Below is a small trained network, with its code and all its weights. Each question gives an input and a target symbol and asks what happens when units are switched off, that is, made to give their printed mean instead of their output.

import numpy as np


def w(rows, s, z=0):
    codes = np.array(rows[::2]) - 128.0
    scale = np.full(codes.shape[1], s)
    scale[-1] = z or s
    return codes * scale


def f(y):
    return np.maximum(y, 0)


def softmax(a):
    e = np.exp(a - a.max(-1, keepdims=True))
    return e / e.sum(-1, keepdims=True)


def log_softmax(a):
    a = a - a.max(-1, keepdims=True)
    return a - np.log(np.exp(a).sum(-1, keepdims=True))


def net(x, mask):
    ids = ['αβγεζηλμστφω'.index(c) for c in x.split()]
    T = len(ids)
    res = E[ids] + P[:T]
    u = 0
    for l in range(2):
        r = res
        for j in range(2):
            rows = slice(3 * j, 3 * j + 3)
            q, k, v = (r @ M[l][rows].T for M in (Q, K, V))
            z = softmax(np.where(np.tri(T) > 0, q @ k.T / 3**0.5, -1e9)) @ v
            o = O[l][rows]
            res = res + np.where(mask[u + j], z, o[:, -1]) @ o[:, :-1]
        u += 2
        y = f(res @ A[l][:, :-1].T + A[l][:, -1])
        res = res + np.where(mask[u : u + 4], y, B[l][:, -1]) @ B[l][:, :-1]
        u += 4
    return log_softmax(res[-1] @ U[:, :-1].T + U[:, -1])


Q, K, V, O, A, B = {}, {}, {}, {}, {}, {}
E = w([
[154,78,174,149,112,188],'α',
[54,134,2,97,102,111],'β',
[117,119,140,85,190,233],'γ',
[80,113,121,209,139,123],'ε',
[178,110,130,157,144,154],'ζ',
[195,165,122,128,92,195],'η',
[156,163,70,177,73,132],'λ',
[98,135,151,135,123,229],'μ',
[114,194,149,98,121,131],'σ',
[158,202,121,178,160,154],'τ',
[148,153,117,69,79,183],'φ',
[149,111,125,98,119,150],'ω',
],0.0084)
P = w([
[119,101,73,91,151,72],'0',
[60,203,159,253,61,155],'1',
[60,192,151,229,68,172],'2',
[104,124,175,201,97,173],'3',
[109,150,166,206,100,189],'4',
[98,164,150,174,109,193],'5',
[101,172,152,175,76,189],'6',
[130,164,134,145,92,159],'7',
[139,156,69,129,76,196],'8',
[9,199,126,134,110,193],'9',
[129,162,118,116,95,156],'10',
],0.0033)
Q[0] = w([
[118,64,104,90,141,77],'L0H1',
[163,111,126,106,174,100],'L0H1',
[163,204,76,104,151,123],'L0H1',
[129,132,73,118,62,250],'L0H2',
[212,88,125,119,147,123],'L0H2',
[126,174,114,227,111,203],'L0H2',
],0.02)
K[0] = w([
[84,201,86,117,124,103],'L0H1',
[80,104,92,177,126,119],'L0H1',
[121,59,67,73,124,119],'L0H1',
[6,152,11,85,153,118],'L0H2',
[86,155,205,141,167,143],'L0H2',
[124,42,84,76,93,189],'L0H2',
],0.019)
V[0] = w([
[106,38,168,142,148,107],'L0H1',
[44,122,76,105,84,62],'L0H1',
[180,129,199,10,145,95],'L0H1',
[112,151,220,119,129,246],'L0H2',
[60,105,115,142,231,80],'L0H2',
[149,230,134,146,201,133],'L0H2',
],0.011)
O[0] = w([
[94,72,141,205,103,76,111],'L0H1',
[62,150,57,90,51,127,39],'L0H1',
[143,2,140,61,179,78,49],'L0H1',
[70,180,214,57,61,174,253],'L0H2',
[58,98,133,176,176,94,109],'L0H2',
[123,208,161,105,191,96,134],'L0H2',
],0.0081,0.0051)
A[0] = w([
[120,19,187,84,173,131,133],'L0N1',
[166,169,88,135,191,92,252],'L0N2',
[148,141,128,120,197,144,116],'L0N3',
[86,40,127,2,201,78,137],'L0N4',
],0.0085,0.0015)
B[0] = w([
[105,69,169,222,46,90,207],'L0N1',
[127,94,132,146,168,226,233],'L0N2',
[117,140,177,125,151,133,255],'L0N3',
[75,139,85,122,189,1,174],'L0N4',
],0.0077,0.00085)
Q[1] = w([
[90,187,126,155,97,250],'L1H1',
[178,100,120,55,116,37],'L1H1',
[149,99,74,78,131,22],'L1H1',
[150,126,141,162,56,186],'L1H2',
[105,173,162,108,96,195],'L1H2',
[151,138,170,130,90,122],'L1H2',
],0.02)
K[1] = w([
[107,34,9,74,142,117],'L1H1',
[194,205,234,120,108,33],'L1H1',
[178,228,161,131,51,88],'L1H1',
[118,23,72,91,188,211],'L1H2',
[187,21,47,149,163,99],'L1H2',
[105,132,91,157,225,127],'L1H2',
],0.012)
V[1] = w([
[133,105,122,254,160,97],'L1H1',
[98,193,131,166,106,195],'L1H1',
[238,132,102,148,138,171],'L1H1',
[87,189,57,96,183,109],'L1H2',
[174,106,148,83,217,123],'L1H2',
[171,110,68,109,64,75],'L1H2',
],0.021)
O[1] = w([
[153,18,114,13,118,78,187],'L1H1',
[129,173,204,84,207,115,222],'L1H1',
[131,8,168,169,175,166,30],'L1H1',
[90,92,31,134,228,180,82],'L1H2',
[3,83,112,150,62,138,62],'L1H2',
[220,110,87,207,90,158,1],'L1H2',
],0.013,0.0079)
A[1] = w([
[179,104,227,134,105,127,112],'L1N1',
[106,11,104,149,45,119,4],'L1N2',
[106,96,182,242,88,144,113],'L1N3',
[182,96,111,233,43,154,68],'L1N4',
],0.011,0.0016)
B[1] = w([
[146,104,93,224,98,138,252],'L1N1',
[133,161,185,110,103,234,164],'L1N2',
[103,114,161,142,108,7,155],'L1N3',
[164,156,37,49,213,113,180],'L1N4',
],0.011,0.024)
U = w([
[137,251,217,174,208,169,151],'α',
[38,89,184,111,197,140,129],'β',
[160,165,119,107,160,204,28],'γ',
[56,174,130,70,58,79,130],'ε',
[174,139,136,189,102,112,209],'ζ',
[134,178,87,169,197,86,2],'η',
[177,111,204,54,196,75,149],'λ',
[111,135,138,149,168,139,81],'μ',
[37,140,60,235,157,204,154],'σ',
[144,76,128,217,243,195,195],'τ',
[83,104,177,194,171,49,148],'φ',
[91,107,195,137,113,228,77],'ω',
],0.0023,0.0034)

Each question gives the input, a string of symbols that net reads in full, and the target symbol t.
The units are the heads (3 rows each of Q, K, V and O) and the neurons (one row each of A and B). Each row of codes is followed by its name. A weight is (code - 128) times the scale printed after its matrix; where a second scale follows, it is the last column's (O, A, B and U).
mask holds one flag per unit, layer by layer, with each layer's heads first. A switched-off unit (its flag False) gives its mean, the last column of its rows in O or B, instead of its output. The means were averaged over made-up inputs and are rounded, as every weight is.
A unit's drop is (log p(t) with every unit on - log p(t) with that unit switched off) / (log p(t) with every unit on - log p(t) with every unit switched off).
The circuit of an input: a set's keep is (log p(t) with only the set's units on - log p(t) with every unit switched off) / (log p(t) with every unit on - log p(t) with every unit switched off). Starting from all 12 units, units are removed one at a time, each time the one whose removal leaves the highest keep (on an exact tie, the one counted first), for as long as the keep stays at least 0.8.
units of the circuit, in order: the units of the circuit, biggest drop first
most important unit: the unit with the biggest drop
k most important neurons: the k neurons with the biggest drops, biggest first
top k neurons in layer l: the k neurons of layer l with the biggest drops, biggest first
drop of u: that unit's drop, to one decimal
input μ α λ τ, target α: units of the circuit, in order => (L1H1, L0H2)
input λ ω γ γ, target τ: units of the circuit, in order => (L0H2, L1H1, L1H2)
input ω η μ, target γ: top neuron in layer 0 => (L0N4)
input σ λ γ μ μ γ ω, target σ: units of the circuit, in order => (L0H1, L1H2, L0H2, L1H1)
input ζ λ μ μ λ, target ω: units of the circuit, in order => (L0H2, L1H1, L1N2, L1H2)
input λ γ λ μ λ ε γ λ γ μ, target τ: units of the circuit, in order => (L0H2, L1H1, L1H2)
input μ μ μ μ ζ μ ζ ε, target α: units of the circuit, in order => (L1H1, L0H2)
input σ η ζ, target σ: units of the circuit, in order => (L0H1, L1H2, L0N4, L1H1)
input γ μ ε μ φ ω μ ε ω, target ε: 2 most important neurons => (L0N1, L0N4)
input ζ γ μ μ σ μ μ, target ω: units of the circuit, in order => (L0H2, L1H1, L1N2, L1H2)
input τ μ ε τ μ λ μ α, target β: units of the circuit, in order => (L1H2, L0H2, L1H1, L0N2)
input λ ε μ σ μ γ, target τ: units of the circuit, in order => (L0H2, L1H1, L0H1, L1H2)
input φ ε μ φ α λ α μ, target η: 3 most important neurons => (L1N4, L1N3, L0N4)
input μ α γ γ μ σ γ γ μ γ μ, target α: units of the circuit, in order => (L1H1)
input α γ μ γ α σ η, target ζ: 2 most important neurons => (L1N1, L0N1)
input γ γ μ γ λ, target ε: top 2 neurons in layer 0 => (L0N1, L0N4)
input ω λ γ μ γ σ μ, target γ: 3 most important neurons => (L1N4, L0N4, L1N2)
input φ λ σ η μ, target η: top 2 neurons in layer 1 => (L1N4, L1N3)
input α β μ σ η ε β, target ζ: top 2 neurons in layer 1 => (L1N1, L1N4)
input σ μ μ λ γ γ φ μ ε σ, target σ: most important unit => L0H1
input ω λ α σ γ, target γ: top 2 neurons in layer 0 => (L0N4, L0N1)
input ζ ζ ε, target ω: drop of L1H1 => 1.0
input μ γ γ, target α: drop of L1H1 => 0.8
input μ λ γ φ τ μ α γ γ λ, target α: drop of L1H1 => 0.9
